In the rows, zero is written as 128.
Each row is followed by its group and then its class within the group.
[121 136 143 148 145 128  73 140 134 103 130 134 149 121 102 123 146 121
 135 130 129 106 139 140 129 138 120 142 138 121 144 130 126 124 125  95
 135 148 160 126 153 130 126 131 135 125 128 124 163 104 135 121 145 147
 136 128 124 151 129 109 135 115 233 129 130 139 119 140 114 144 127 134
 163 127 102 131 114 123 126  91 114 124 136 119 113 148  74 135 105  98
 187  96 116 138 128 131 127 136 102 136 132 136 118  91 133 127 139 124
 136 130 135 136 162 140 130 155 129 112 158 101 137 117 149 120  93 122
 137 137 132 125 108 135 121  94 121 168 125 134 129  63]  (16).U
[128 120 135 111  90 127 124 129 117 123 131 127 132 128 109 128 113 135
 132 124 130 146 113 135 134 133 128 130 124 140 104 144 128 130 130 135
 136 133 125 129 115 139 135 151 121 128 139 116 131 113 132 132 118 151
 135 111 123 129 110 138 129 136 100 135 124  90 144 140 126 120 132 126
 107 133 137 130 133 164 133 135 132 127 111 139 131 107 204 150  96 123
 144 139 137 125 136 144 122 111 121 155 120 145 131 110 131 134 121 111
 127 127 126 133 105 109 141 127 125 133 141 139 114 124 127 125 125 113
 127 135 129 133 143 134 124 127 151 127 150 131 133   8]  (13).X
[127 153 142 118 128 137 151 119 143 130 129 120 136 131 137 116 126 135
 133 129 141 116 109 106 130 142 131 123 136 139 122 130 128 126 144  97
 134 139 141 106 130 126 116 115  91 129  12 112 154 126 132 144 132 146
 156 112 114 150 142 132 138 157  53 144 125  96 158 150 128 126 134 114
  98 126 114 125 135 123 129  87 146 116 118 118 105 124 137 143 152 140
 136 128 136 122 121 117 141 104 133 146 132 118 127 133 128 135 134 100
 119 131 135 161 120 117 133 114 135 127 110 145 135 134 112 156 171 137
 134 141 149 139 133 144 112 125 119 137 148 122 133  80]  (13).X
[124 123 146 118 134 130  49 128 140 108 125 136 150 117 114 129 143 117
 128 130 123 102 172 152 120 123 124 150 143 100 189 142 122 116 129 132
 107 140 134 147 148 117 134  80 167 130 252 118 153 124 136 125 156 157
 115 145 131 140 131  91 130 101 179 117 150 143 106 116 122 141 129 133
 164 127  88 132 107  99 125  80  97 138 163 135 133 107  74 130 106 102
 159 129 116 150 128 120 128 155 202 127 140 130 117  96 125 135 128 154
 138 136 143 120 187 164 128 164 116 120 138  99 175 116 163  86  84 132
 135 131 122 116 107 128 135  98 113 153 115 130 110  18]  (16).U
[127 166 127 100 106 142 139 133 132 126 129 118 130 120 121 127 116 136
 135 134 133 113 113 128 129 140 129 137 129 153 115 138 129 125 144 127
 141 145 124 123 124 129 132 112  91 132 119  85 161 136 134 145 130 145
 146 122 110 145 108 136 136 130  58 139 134  97 165 127 129 120 144 122
 110 127 127 126 135 140 134  90 125 115 112 120 125 129 140 146 118 145
 122 140 138 124 130 120 142 107 125 144 150 142 120 123 121 141 103 117
 119 122 136 134 150 128 132 120 138 133 122 156 139 121 104 134 156 116
 131 136 148 131 142 141 107 125 120 147 148 139 128   4]  (13).X
[125 147 142 125 114 134 157 137 146 115 132 123 149 140 124 110 118 128
 125 122 156 124 108 120 131 139 129 115 132 181 124 138 122 123 138  92
 144 133 156 118 127 137 135 114  91 119 116  98 145 129 134 146 129 111
 163  98 132 138 128 137 142 165  31 147 122  82 156 148 136 125 137 142
 132 131  93 110 136 155 130  82 144 115 108 124 107 130 171 149 154 121
 140 134 136 120 128 117 122 102 133 163 124 105 129 177 134 149 142 105
 118 132 133 143 123  78 134 102 142 120 109 131 121 134 109 137 137 160
 130 149 157 142 131 135 115 124 114 113 151 113 124   4]  (13).X
[120 158 137 128 125 132  81 150 142 109 135 137 160 117 114 124 137 131
 135 125 132 109 135 156 126 126 128 145 141 121 156 137 117 122 133 105
 123 149 146 125 140 126 145  82 112 126 121 100 168 120 139 124 138 150
 130 131 123 142 115 109 136 141 161 119 136 131 145 126 120 135 122 118
 146 129 111 129 114 163 128  66 106 128 163 133 102  95 118 146 119  97
 171 123 117 131 114 134 123 132 128 149 138 116 112 101 125 145 106 132
 121 136 155 126 171 147 128 144 147 124 133 137 172 115 148 109 120 128
 130 142 138 127 125 134 118 107 112 185 122 133 129   4]  (16).U
[124 137 146 119 109 134 154 124 135 121 129 121 142 138 126 114 114 135
 127 127 146 130 111 112 129 134 131 117 133 164 112 137 128 122 139  99
 137 131 148 116 124 136 125 124  99 123  77 112 140 121 130 149 129 128
 163 104 122 143 130 139 148 156  42 146 120  81 154 153 135 125 138 131
 111 132 105 114 137 140 131  97 151 121 106 126 112 125 175 149 142 128
 139 134 139 122 128 121 128 101 138 156 119 120 134 150 133 134 149 100
 121 129 126 162 106  84 141 109 132 126 116 135 121 135 110 142 145 143
 131 145 148 142 134 139 121 129 128 109 154 116 128  36]  (13).X
[130 125 135 146 164 122  78 132 132 121 129 134 137 119 107 131 148 122
 135 128 121 109 130 137 126 131 117 140 138 105 150 118 130 130 124 103
 124 145 155 126 167 125 116 124 145 128 165 146 153 123 128 120 143 136
 127 141 129 148 144 107 128  99 252 120 141 174  91 126 115 147 121 138
 170 122 105 135 110  98 124 118 113 121 145 123 121 168  29 119 117  94
 168  85 116 147 130 128 143 146  95 108 143 124 118 109 132 121 132 139
 135 126 135 125 169 181 122 151 125 114 161  96 138 117 144 127  92 109
 133 123 120 123 110 135 125  99 129 161 113 134 122 175]  (16).P
[123 125 112 132 108 119 149 149 123 101 129 117 139 133 106 119 114 119
 125 127 140 118 146 140 130 137 113 132 120 170  93 133 122 121 125 122
 160 105 119 158 123 149 134 126 113 123 177  74 124 116 135 146 125  92
 150 105 127 135  93 144 127 137 102 141 127 105 130 125 131 118 141 133
 185 132 117 120 140 140 134 110 135 130  93 129 128 145 188 132 109 145
 132 154 149 109 138 118  98 125 105 156 122 118 126 125 135 139 146 122
 130 122 131 131 122  40 143 119 137 113 115 122 110 135 108  80  84 125
 135 152 147 124 111 113 125 121 129 110 154 129 124  10]  (13).F
[126 108 134 134 125 125  74 134 127 107 131 136 143 121 107 127 134 127
 133 124 119 120 147 147 128 123 119 137 134 100 142 137 123 127 129 112
 126 130 126 134 137 130 137 113 147 126 150 127 133 104 136 122 136 154
 118 125 129 136 121 110 129 117 198 120 137 136 106 125 109 138 118 114
 153 132 125 137 116 133 126 123 119 138 146 134 115  98 144 133 100 108
 175 124 122 133 121 136 115 141 135 140 119 112 122  83 130 133 127 133
 131 132 137 125 135 135 135 156 126 119 138 115 142 128 156 100  94 108
 133 139 117 120 116 128 135 105 137 156 126 128 130  37]  (16).U
[129 114 123 136 138 124 113 151 109  97 134 129 144 125 101 128 130 124
 129 122 126 117 163 147 120 123 125 143 127 135 131 129 124 116 122 117
 109 119 129 156 151 135 130 103 147 119 213 103 147 135 135 131 135  95
 137 124 124 131 107 127 126 124 211 121 143 164 108 121 120 136 131 147
 198 128  79 130 116 102 127  83 109 133 135 127 141 142  69 121 118  93
 142 145 141 119 135 117 113 148 119 135 130 128 115 113 133 130 145 150
 135 125 137 123 165  99 131 133 140 108 142 121 154 131 128  59  63 125
 132 133 141 117  94 113 134 112 104 135 130 142 113  53]  (16).U
[127 131 118 132 148 130  83 128 135 117 128 131 132 115 114 136 141 122
 135 133 118 102 140 153 127 133 113 140 138 103 142 121 129 128 125 127
 142 144 135 136 155 128 126 105 138 131 185 120 149 128 130 122 139 141
 121 147 124 146 133 112 129 101 217 124 145 159 101 110 118 137 127 126
 167 120 127 138 115 105 127 124 114 123 139 125 126 155  67 120 103 127
 147 106 126 142 130 122 139 147 114 108 151 122 113 102 129 127 109 142
 134 126 145 121 174 176 120 152 122 122 143 113 147 118 134 114 101  99
 133 131 117 115 117 132 121 103 122 165 117 137 127 132]  (16).P
[125 135 129 116 109 139 146 120 143 118 135 118 139 128 115 122 114 133
 134 134 139 114 104 123 132 148 121 119 133 152 100 137 129 132 140  97
 173 140 135 114 128 139 129 122  85 127 106  97 142 113 129 147 128 140
 156 107 118 151 128 141 138 142  67 153 126  82 139 139 133 122 143 120
 124 123 129 124 137 146 131 120 150 113  97 127 106 138 198 145 113 150
 148 121 143 123 132 118 134 106 114 157 133 104 128 134 132 144 108  92
 120 125 128 161 114 106 139 114 127 120 116 131 113 135 107 144 139 111
 133 148 141 138 141 146 110 116 139 135 159 119 134   7]  (13).X
[124 126 112 110  99 139 159 143 125 100 138 117 143 131 100 117 105 121
 127 125 144 115 131 145 129 143 121 126 123 190  96 140 120 121 134 116
 162 112 122 152 134 146 141 106 100 125 252  59 138 136 132 154 122  86
 165 102 128 137  94 150 130 143  50 148 134  97 138 116 133 117 150 159
 189 127  96 111 138 140 131  95 136 120  86 133 133 154 182 139 111 138
 123 162 156 117 143 109 110 119 116 162 138 113 122 162 133 151 131 118
 128 128 137 138 139  42 140 108 140 113 111 131 117 132  93  79  82 132
 137 152 156 123 123 117 116 122 118  99 166 127 118   4]  (13).F
[125 137 124 151 139 129  94 147 142 101 130 132 151 123 117 121 143 118
 130 130 132  97 163 148 126 133 122 149 133 123 148 129 120 122 126 115
 150 129 139 147 141 133 132 106 134 132 154  96 138 107 136 134 143 124
 127 132 140 145 117 113 129 116 192 132 134 139 116 121 122 138 127 128
 180 126 116 118 122 125 125  97 114 137 138 126 110 136 110 126 111 131
 163 114 116 124 125 124 108 146 126 131 134 108 117 107 129 132 139 137
 133 132 142 126 162 105 132 152 131 112 124 105 137 129 145 102  84 131
 135 144 128 122 105 120 128  97 112 153 122 127 123  62]  (16).U
[118 197 125 173 139 133  91 189 169 105 128 126 154 120 132 118 145 120
 117 130 138  92 159 157 132 134 126 142 124 166 166 120 115 121 116 147
 172 144 167 160 116 129 152 155 127 131 164  79 139 105 140 113 143 108
 114 154 161 131  85 109 135 114 177 135 122 111 162 125 126 129 128 153
 179 130 131 102 130 177 122  79  93 136 138 124 127 163 101 124 120 134
 156 104  77 127 118 140  93 138  93 121 145 160 126 132 125 133 132 140
 141 138 144 112 192  95 113 151 135 118 133 103  89 119 153 133  98 185
 138 145 149 123 104 116 115 102  98 149 102 130 128  63]  (16).P
[127 132 117 161 143 124  71 149 140 119 130 140 136 112 112 139 146 122
 114 124 115 116 133 158 133 128 121 133 132 115 154 118 123 136 121 137
 148 148 147 139 141 125 139 144 147 133 226 137 127 116 133 108 138 134
  73 152 143 124 128 107 127  94 252 119 133 157  99 111 117 140 118 142
 169 125 145 131 115 143 126 151 109 134 144 130 125 153  93 113  94 109
 161  87  97 147 122 145 116 152  85 107 141 130 120 117 129 122 108 146
 138 128 133 105 160 179 114 157 122 122 162  94 117 114 158 131  79 114
 129 123 106 122 125 125 130  98 137 156 100 131 131 159]  (16).P
[130 117 122 156 156 123  85 134 129 103 134 134 138 122 114 127 148 122
 135 129 120 105 156 138 125 123 119 146 137  83 137 117 124 126 120 100
 131 125 135 134 156 128 118 109 145 125  87 138 141 109 132 122 143 134
 122 133 123 142 135 109 129 110 252 118 134 173  93 128 110 146 117 110
 176 125 122 138 115 102 121 116 120 140 147 122 106 137  76 122 113 117
 170 104 122 126 125 127 124 152 100 120 126 102 115  74 133 121 143 138
 133 126 139 125 150 144 126 157 131 111 139 103 142 126 152 106  89  98
 133 132 123 116  96 127 132 102 123 172 119 133 128 153]  (16).P
[124 115 131 126 129 132  72 132 139 104 136 140 157 120 111 125 142 121
 130 129 126 104 148 154 120 124 124 139 141  95 170 136 120 124 137 103
 123 139 127 128 150 125 139  54 135 122 186 122 143 124 131 129 144 151
 121 131 123 141 139 103 134 120 178 117 147 153 100 114 122 144 122 113
 169 127 102 135 109 122 125  95 114 139 162 135 102  94 115 128 113  94
 166 126 127 138 120 117 124 152 167 138 132  82 109 106 127 145 115 145
 126 138 154 121 165 157 131 158 133 120 124 120 176 123 153  90  92 110
 132 137 118 122 116 129 132  94 114 169 122 124 123   4]  (16).U
[125 129 135 110 110 138 158 121 129 117 132 122 139 137 123 118 115 128
 129 131 137 121 127 124 120 135 131 121 134 156 113 139 125 122 141 107
 137 120 126 124 123 136 128  97  99 126 108 100 138 129 130 154 124 123
 158 106 121 143 124 137 135 151  17 146 128  90 143 139 135 125 142 123
 130 133 101 122 132 128 132  88 146 123 115 128 114 114 173 144 137 142
 126 154 152 123 132 107 126 111 155 160 126 106 130 144 130 143 147 108
 122 129 133 156 116  76 142 110 137 123 100 141 135 138 107 117 135 136
 132 146 145 134 126 133 119 128 122 113 157 121 120   4]  (13).X
